Here is a tiny trained network, its code and every weight. The questions are about switching its units off for an input and a class, where a switched-off unit gives its printed mean instead of its output.

import numpy as np


def w(rows, s, z=0):
    codes = np.array(rows[::2]) - 128.0
    scale = np.full(codes.shape[1], s)
    scale[-1] = z or s
    return codes * scale


def f(y):
    return np.maximum(y, 0)


def log_softmax(a):
    a = a - a.max(-1, keepdims=True)
    return a - np.log(np.exp(a).sum(-1, keepdims=True))


def net(x, mask):
    res = np.array(x, float).reshape(1, 7) / 4 @ E
    y = f(res @ A[0][:, :-1].T + A[0][:, -1])
    res = res + np.where(mask, y, B[0][:, -1]) @ B[0][:, :-1]
    return log_softmax(res[-1] @ U[:, :-1].T + U[:, -1])


A, B = {}, {}
E = w([
[68,111,42,83,166],'x0',
[88,162,162,3,65],'x1',
[79,52,168,166,75],'x2',
[130,98,147,157,118],'x3',
[189,89,176,95,183],'x4',
[154,65,75,97,65],'x5',
[48,162,138,159,136],'x6',
],0.0061)
A[0] = w([
[210,104,90,147,191,150],'neuron 0',
[85,135,184,196,106,210],'neuron 1',
[137,56,84,49,74,88],'neuron 2',
[131,80,108,103,106,145],'neuron 3',
[106,129,118,180,114,171],'neuron 4',
[136,119,103,64,89,138],'neuron 5',
[180,156,104,136,137,116],'neuron 6',
[107,115,139,154,149,211],'neuron 7',
[145,127,109,94,133,147],'neuron 8',
[104,120,139,94,126,175],'neuron 9',
[103,190,91,110,183,252],'neuron 10',
[156,122,227,104,147,123],'neuron 11',
[83,132,163,218,47,98],'neuron 12',
[143,171,108,114,143,157],'neuron 13',
[123,81,124,69,92,77],'neuron 14',
[156,123,251,93,137,96],'neuron 15',
[102,119,112,152,156,91],'neuron 16',
[124,156,86,38,75,218],'neuron 17',
[220,94,104,175,95,65],'neuron 18',
[121,220,137,76,86,71],'neuron 19',
[135,121,149,124,153,85],'neuron 20',
[131,127,132,136,135,68],'neuron 21',
[71,112,75,147,136,78],'neuron 22',
[169,154,89,93,168,91],'neuron 23',
[96,111,79,154,165,134],'neuron 24',
[134,171,111,110,148,169],'neuron 25',
[203,81,157,161,93,143],'neuron 26',
[117,192,100,98,109,89],'neuron 27',
[124,130,141,123,149,93],'neuron 28',
[60,99,58,159,135,126],'neuron 29',
[117,136,143,173,86,123],'neuron 30',
],0.012,0.0023)
B[0] = w([
[128,89,160,204,229,228],'neuron 0',
[158,108,13,115,57,214],'neuron 1',
[110,48,209,112,50,226],'neuron 2',
[114,76,144,110,100,180],'neuron 3',
[93,84,71,120,125,181],'neuron 4',
[105,107,202,129,79,202],'neuron 5',
[132,132,139,166,179,169],'neuron 6',
[121,122,85,101,150,177],'neuron 7',
[103,118,120,156,97,171],'neuron 8',
[148,137,149,106,89,173],'neuron 9',
[33,189,132,118,183,240],'neuron 10',
[217,157,99,72,153,199],'neuron 11',
[131,116,5,185,46,218],'neuron 12',
[113,161,126,161,151,179],'neuron 13',
[159,94,185,91,74,188],'neuron 14',
[222,161,110,37,159,210],'neuron 15',
[98,112,123,92,156,159],'neuron 16',
[80,168,219,162,41,253],'neuron 17',
[184,86,180,208,175,207],'neuron 18',
[131,250,152,129,93,209],'neuron 19',
[129,123,97,127,144,144],'neuron 20',
[124,127,128,131,129,131],'neuron 21',
[103,103,125,56,154,184],'neuron 22',
[95,148,90,198,122,195],'neuron 23',
[86,95,125,75,178,187],'neuron 24',
[107,171,126,157,141,184],'neuron 25',
[218,89,143,190,157,215],'neuron 26',
[110,207,145,130,112,187],'neuron 27',
[130,135,105,122,130,140],'neuron 28',
[85,78,101,42,165,210],'neuron 29',
[133,122,79,163,95,171],'neuron 30',
],0.027,0.0064)
U = w([
[128,91,18,195,70,115],'0',
[87,87,92,29,206,187],'1',
[254,152,86,26,165,179],'2',
[214,47,161,240,205,2],'3',
[76,151,118,190,217,186],'4',
[97,249,163,159,109,109],'5',
[114,76,211,118,27,121],'6',
],0.0046,0.00098)

Each question gives the input, the list of numbers given to net, and the class t.
The units are the neurons (one row each of A and B). Each row of codes is followed by its name. A weight is (code - 128) times the scale printed after its matrix; where a second scale follows, it is the last column's (A, B and U).
mask holds one flag per neuron, in row order. A switched-off neuron (its flag False) gives its mean, the last column of its row in B, instead of its output. The means were averaged over made-up inputs and are rounded, as every weight is.
A unit's drop is (log p(t) with every unit on - log p(t) with that unit switched off) / (log p(t) with every unit on - log p(t) with every unit switched off).
The circuit of an input: a set's keep is (log p(t) with only the set's units on - log p(t) with every unit switched off) / (log p(t) with every unit on - log p(t) with every unit switched off). Starting from the 12 units with the biggest drops (on a tie, the unit counted first), units are removed one at a time, each time the one whose removal leaves the highest keep (on an exact tie, the one counted first), for as long as the keep stays at least 0.8.
units of the circuit, in order: the units of the circuit, biggest drop first
unit that matters most: the unit with the biggest drop
k most important neurons: the k neurons with the biggest drops, biggest first
drop when u is switched off: that unit's drop, to one decimal
input [4,-6,-3,-5,2,-2,-8], class 3: unit that matters most => neuron 0
input [-1,-2,-5,4,2,-8,0], class 4: 2 most important neurons => neuron 10; neuron 0
input [-8,-1,-8,4,-6,-3,-2], class 4: units of the circuit, in order => neuron 2; neuron 6
input [-8,1,-1,7,3,-5,-5], class 2: 2 most important neurons => neuron 15; neuron 11
input [7,-3,-6,-6,2,8,0], class 6: 3 most important neurons => neuron 2; neuron 17; neuron 5
input [5,-1,1,-8,-3,0,-3], class 1: 2 most important neurons => neuron 29; neuron 19
input [4,-2,4,6,8,7,4], class 3: 2 most important neurons => neuron 17; neuron 26
input [6,0,-8,-1,-1,6,-4], class 6: 2 most important neurons => neuron 2; neuron 5
input [3,-1,1,1,-8,1,7], class 1: 3 most important neurons => neuron 29; neuron 22; neuron 24
input [-7,-3,3,-1,0,0,2], class 0: 2 most important neurons => neuron 12; neuron 1
input [-7,7,-3,3,6,3,-1], class 2: 2 most important neurons => neuron 15; neuron 11
input [-5,-5,4,-1,5,-5,1], class 2: 3 most important neurons => neuron 15; neuron 11; neuron 1
input [-7,6,-4,0,-4,5,3], class 5: 2 most important neurons => neuron 19; neuron 27
input [-2,2,-3,2,0,3,6], class 5: unit that matters most => neuron 2
input [1,1,5,7,-8,7,5], class 0: drop when neuron 12 is switched off => 1.7
input [-7,7,8,-4,-6,-4,1], class 0: drop when neuron 12 is switched off => 0.6
input [-5,3,8,-1,8,-5,0], class 2: drop when neuron 5 is switched off => 0.0
